Below is a small trained network, with its code and all its weights. Each question gives an input and a class and asks what happens when units are switched off, that is, made to give their printed mean instead of their output.

import numpy as np


def w(rows, s, z=0):
    codes = np.array(rows[::2]) - 128.0
    scale = np.full(codes.shape[1], s)
    scale[-1] = z or s
    return codes * scale


def f(y):
    return np.maximum(y, 0)


def log_softmax(a):
    a = a - a.max(-1, keepdims=True)
    return a - np.log(np.exp(a).sum(-1, keepdims=True))


def net(x, mask):
    res = np.array(x, float).reshape(1, 7) / 4 @ E
    y = f(res @ A[0][:, :-1].T + A[0][:, -1])
    res = res + np.where(mask, y, B[0][:, -1]) @ B[0][:, :-1]
    return log_softmax(res[-1] @ U[:, :-1].T + U[:, -1])


A, B = {}, {}
E = w([
[176,43,142,65,210,194,90,75,162,171,234],'x0',
[150,182,106,150,95,134,37,147,61,100,132],'x1',
[44,33,70,46,115,135,64,138,146,145,175],'x2',
[219,126,78,76,152,173,143,196,44,121,102],'x3',
[114,174,144,49,188,123,221,54,131,141,137],'x4',
[76,194,4,93,136,114,72,157,80,92,94],'x5',
[147,165,100,150,252,151,126,52,203,138,166],'x6',
],0.0041)
A[0] = w([
[120,133,117,147,91,127,134,146,121,126,111,118],'N1',
[143,155,132,114,108,130,158,137,97,128,115,228],'N2',
[162,163,132,103,149,140,161,125,102,124,126,124],'N3',
[75,137,146,125,122,119,100,94,148,136,150,76],'N4',
[126,124,131,125,128,129,126,128,127,128,127,128],'N5',
[120,127,83,85,237,141,164,96,169,132,139,32],'N6',
[122,121,99,104,195,130,143,109,153,130,140,43],'N7',
[171,173,142,94,145,126,164,125,87,125,125,68],'N8',
[43,138,145,121,90,128,80,81,150,122,153,21],'N9',
[149,148,131,115,133,134,145,130,111,130,123,107],'N10',
[148,7,124,81,108,144,118,164,127,133,142,53],'N11',
[178,104,244,220,170,133,180,90,192,135,147,87],'N12',
[106,130,129,114,143,128,123,107,141,130,138,174],'N13',
[117,131,139,130,120,128,119,114,131,129,137,152],'N14',
[158,160,51,182,111,140,22,170,92,111,112,94],'N15',
[143,60,138,96,105,126,119,149,121,136,140,51],'N16',
[98,79,145,102,96,139,98,124,136,132,147,176],'N17',
[138,135,87,144,127,139,52,142,112,126,133,82],'N18',
[116,141,125,151,87,118,145,144,120,122,106,38],'N19',
[95,171,127,190,28,103,177,174,107,121,66,2],'N20',
[133,85,134,108,113,126,122,143,124,135,138,67],'N21',
[173,169,135,97,150,140,168,126,95,124,122,102],'N22',
[128,131,99,106,187,132,161,115,145,128,127,109],'N23',
[96,124,115,102,168,121,128,102,157,134,153,178],'N24',
[124,131,129,131,120,131,131,130,129,130,123,113],'N25',
],0.012,0.00097)
B[0] = w([
[100,150,121,145,131,125,116,169,124,120,105,166],'N1',
[130,152,170,117,139,122,143,149,84,120,89,167],'N2',
[151,143,146,86,123,114,165,97,76,134,121,166],'N3',
[133,121,148,106,131,54,117,88,161,131,140,160],'N4',
[128,124,130,127,127,130,126,127,128,126,128,131],'N5',
[100,199,19,107,136,190,142,69,162,124,126,213],'N6',
[107,162,62,119,119,162,140,91,156,125,121,178],'N7',
[150,144,165,74,124,105,169,106,65,143,118,170],'N8',
[116,101,164,89,139,6,105,86,157,130,147,172],'N9',
[137,139,148,107,133,114,140,115,98,129,127,148],'N10',
[84,34,142,90,95,241,122,167,98,122,148,196],'N11',
[227,129,227,250,144,195,172,111,225,151,150,254],'N12',
[119,127,103,117,130,108,114,107,158,129,130,153],'N13',
[132,110,134,128,131,110,136,123,139,130,128,140],'N14',
[206,150,51,192,144,80,46,210,80,148,177,232],'N15',
[109,61,143,105,124,188,120,167,111,130,136,168],'N16',
[104,43,167,82,127,110,116,119,130,123,137,173],'N17',
[183,106,74,156,130,105,98,160,103,148,172,179],'N18',
[90,145,124,149,132,122,135,160,136,110,86,167],'N19',
[30,183,137,185,115,110,151,199,144,83,16,237],'N20',
[112,79,137,114,134,165,122,151,116,127,134,153],'N21',
[153,153,165,77,132,109,158,87,61,127,125,173],'N22',
[124,183,77,112,124,170,131,89,125,128,134,174],'N23',
[99,131,76,113,118,105,122,79,183,124,136,176],'N24',
[118,127,131,132,139,130,128,129,127,122,123,134],'N25',
],0.021,0.0087)
U = w([
[72,23,154,59,74,194,104,164,102,125,161,133],'0',
[218,132,59,171,147,79,43,186,64,156,179,192],'1',
[26,184,141,172,99,91,145,182,124,51,30,106],'2',
[94,183,17,76,147,166,144,56,170,136,153,85],'3',
[86,87,163,64,126,2,85,74,173,129,159,4],'4',
[223,130,215,220,158,168,176,102,201,167,147,167],'5',
[187,173,179,36,143,111,189,96,21,138,102,199],'6',
],0.0044,0.00031)

Each question gives the input, the list of numbers given to net, and the class t.
The units are the neurons (one row each of A and B). Each row of codes is followed by its name. A weight is (code - 128) times the scale printed after its matrix; where a second scale follows, it is the last column's (A, B and U).
mask holds one flag per neuron, in row order. A switched-off neuron (its flag False) gives its mean, the last column of its row in B, instead of its output. The means were averaged over made-up inputs and are rounded, as every weight is.
A unit's drop is (log p(t) with every unit on - log p(t) with that unit switched off) / (log p(t) with every unit on - log p(t) with every unit switched off).
The circuit of an input: a set's keep is (log p(t) with only the set's units on - log p(t) with every unit switched off) / (log p(t) with every unit on - log p(t) with every unit switched off). Starting from the 12 units with the biggest drops (on a tie, the unit counted first), units are removed one at a time, each time the one whose removal leaves the highest keep (on an exact tie, the one counted first), for as long as the keep stays at least 0.8.
units of the circuit, in order: the units of the circuit, biggest drop first
top k neurons: the k neurons with the biggest drops, biggest first
drop when u is switched off: that unit's drop, to one decimal
input [3,-5,7,-5,-3,3,-2], class 0: top 2 neurons	(N11, N16)
input [5,-2,-5,-2,8,2,-3], class 3: units of the circuit, in order	(N6)
input [4,-6,1,7,5,6,-6], class 6: units of the circuit, in order	(N22, N8)
input [6,4,7,-8,-6,6,-3], class 4: top 2 neurons	(N9, N17)
input [-2,-1,-6,5,-2,-3,0], class 6: top 2 neurons	(N22, N8)
input [7,5,0,-5,-8,-1,-4], class 0: top 2 neurons	(N11, N17)
input [1,4,-6,8,-1,1,-4], class 6: top 4 neurons	(N8, N22, N3, N2)
input [0,2,8,-8,8,3,2], class 4: top 3 neurons	(N9, N4, N17)
input [5,0,-2,-2,4,-1,2], class 3: top 4 neurons	(N6, N7, N24, N23)
input [4,7,-5,8,-2,-7,-1], class 6: top 2 neurons	(N22, N8)
input [8,8,5,-4,-2,-5,4], class 4: top 2 neurons	(N9, N4)
input [2,-8,-1,2,-8,8,-5], class 1: top 2 neurons	(N15, N18)
input [3,-5,6,-3,-4,-2,4], class 3: top 3 neurons	(N6, N24, N7)
input [8,-1,-4,8,-4,-6,-7], class 0: units of the circuit, in order	(N11)
input [0,-8,-2,3,8,0,7], class 3: drop when N6 is switched off	0.2
input [-8,4,-4,6,5,-7,4], class 6: drop when N22 is switched off	0.3
input [-1,8,4,-5,-8,1,-4], class 1: drop when N15 is switched off	1.4
input [-4,1,6,-3,-8,0,8], class 1: drop when N15 is switched off	0.4
